Below are the code and all the weights of a small trained network. Each question names an input and a class and asks about switching units off, where a switched-off unit gives its printed mean instead of its output.

import numpy as np


def w(rows, s, z=0):
    codes = np.array(rows[::2]) - 128.0
    scale = np.full(codes.shape[1], s)
    scale[-1] = z or s
    return codes * scale


def f(y):
    return y / 2 * (1 + np.tanh(0.7978845608 * (y + 0.044715 * y**3)))


def log_softmax(a):
    a = a - a.max(-1, keepdims=True)
    return a - np.log(np.exp(a).sum(-1, keepdims=True))


def net(x, mask):
    res = np.array(x, float).reshape(1, 7) / 4 @ E
    y = f(res @ A[0][:, :-1].T + A[0][:, -1])
    res = res + np.where(mask, y, B[0][:, -1]) @ B[0][:, :-1]
    return log_softmax(res[-1] @ U[:, :-1].T + U[:, -1])


A, B = {}, {}
E = w([
[142,119,117,116,135,133,124,143,130,142,123],'x0',
[130,113,125,119,131,126,125,141,120,138,137],'x1',
[129,124,134,130,138,134,136,137,106,128,139],'x2',
[128,126,121,65,168,135,54,150,129,23,164],'x3',
[120,146,137,137,115,118,137,119,121,112,131],'x4',
[113,162,189,110,241,29,174,138,166,110,135],'x5',
[51,246,149,82,131,153,36,46,85,202,145],'x6',
],0.012)
A[0] = w([
[156,84,132,141,161,42,161,150,146,81,121,121],'N0',
[132,127,141,154,129,105,186,127,148,178,117,47],'N1',
[132,93,139,112,179,102,127,137,154,69,132,118],'N2',
[91,185,159,75,169,137,57,84,105,178,177,183],'N3',
[92,194,145,88,168,121,60,94,102,171,146,7],'N4',
[154,151,122,103,75,134,145,152,132,187,158,126],'N5',
[129,162,107,164,99,146,77,118,77,120,111,115],'N6',
[118,165,154,115,228,37,152,120,151,161,122,169],'N7',
[113,162,150,121,207,29,155,123,152,180,124,4],'N8',
[126,114,137,194,121,79,201,103,148,239,101,121],'N9',
[106,154,132,166,54,163,106,79,99,248,120,142],'N10',
[179,98,161,158,122,108,149,93,157,109,197,115],'N11',
[152,93,92,126,10,231,78,144,100,54,117,106],'N12',
[158,40,131,160,63,131,217,161,162,98,148,151],'N13',
[144,130,153,117,111,141,165,98,112,152,159,123],'N14',
[129,101,116,127,186,95,134,150,163,47,122,123],'N15',
],0.013,0.014)
B[0] = w([
[111,128,151,88,80,174,173,96,157,130,151,212],'N0',
[105,130,153,111,149,73,112,133,112,120,153,154],'N1',
[137,152,145,96,124,122,162,96,141,153,137,180],'N2',
[124,114,106,205,90,136,110,139,114,110,52,248],'N3',
[151,129,142,107,195,2,123,121,136,99,194,188],'N4',
[93,169,157,134,123,166,149,93,143,104,115,156],'N5',
[128,118,116,103,126,174,125,125,151,159,101,167],'N6',
[139,129,130,88,144,80,101,121,150,121,177,239],'N7',
[120,112,93,213,92,171,94,147,75,95,35,186],'N8',
[145,127,104,174,159,54,74,125,113,87,107,223],'N9',
[125,118,142,80,100,234,193,156,133,152,153,245],'N10',
[142,130,133,127,137,146,118,164,128,175,111,158],'N11',
[139,131,128,166,165,14,96,123,120,103,118,236],'N12',
[117,144,111,171,145,89,60,127,96,90,93,251],'N13',
[142,104,109,129,107,137,122,104,154,148,132,144],'N14',
[133,122,125,109,153,167,151,152,123,191,181,197],'N15',
],0.014,0.021)
U = w([
[122,118,79,206,136,130,121,128,64,106,55,196],'0',
[132,142,156,119,255,23,121,107,104,105,209,255],'1',
[101,129,161,78,99,237,235,121,140,210,166,50],'2',
],0.0089,0.00094)

Each question gives the input, the list of numbers given to net, and the class t.
The units are the neurons (one row each of A and B). Each row of codes is followed by its name. A weight is (code - 128) times the scale printed after its matrix; where a second scale follows, it is the last column's (A, B and U).
mask holds one flag per neuron, in row order. A switched-off neuron (its flag False) gives its mean, the last column of its row in B, instead of its output. The means were averaged over made-up inputs and are rounded, as every weight is.
A unit's drop is (log p(t) with every unit on - log p(t) with that unit switched off) / (log p(t) with every unit on - log p(t) with every unit switched off).
The circuit of an input: a set's keep is (log p(t) with only the set's units on - log p(t) with every unit switched off) / (log p(t) with every unit on - log p(t) with every unit switched off). Starting from the 12 units with the biggest drops (on a tie, the unit counted first), units are removed one at a time, each time the one whose removal leaves the highest keep (on an exact tie, the one counted first), for as long as the keep stays at least 0.8.
circuit, biggest first: the units of the circuit, biggest drop first
most important unit: the unit with the biggest drop
top k neurons: the k neurons with the biggest drops, biggest first
drop of u: that unit's drop, to one decimal
input [-8,0,-3,-3,8,2,5], class 0: circuit, biggest first => N3
input [4,3,4,0,6,1,4], class 0: top 3 neurons => N3, N12, N0
input [-6,-5,-1,-1,6,0,2], class 2: top 3 neurons => N13, N12, N9
input [3,-2,-4,-6,-7,3,-5], class 1: top 2 neurons => N3, N1
input [-1,-2,7,-3,-6,0,5], class 2: top 4 neurons => N10, N13, N12, N8
input [5,0,-2,-8,0,2,-5], class 1: top 3 neurons => N3, N1, N8
input [0,-6,-4,8,2,-1,5], class 0: top 2 neurons => N3, N7
input [-2,-2,-3,3,-6,-3,-5], class 1: top 3 neurons => N3, N8, N12
input [2,-8,3,-2,3,5,6], class 0: top 3 neurons => N3, N8, N12
input [-7,8,-5,3,-8,3,-1], class 2: top 2 neurons => N12, N9
input [-3,1,2,4,7,4,-6], class 2: top 2 neurons => N0, N12
input [8,-3,4,3,-6,-8,-1], class 1: top 3 neurons => N12, N3, N8
input [7,7,-8,4,-4,7,-6], class 2: drop of N0 => 0.3
input [0,4,-2,-8,-6,4,4], class 0: most important unit => N8
input [6,-3,1,5,5,8,-5], class 2: drop of N0 => 0.2
input [-2,-3,0,-4,-1,2,7], class 0: drop of N3 => 6.7
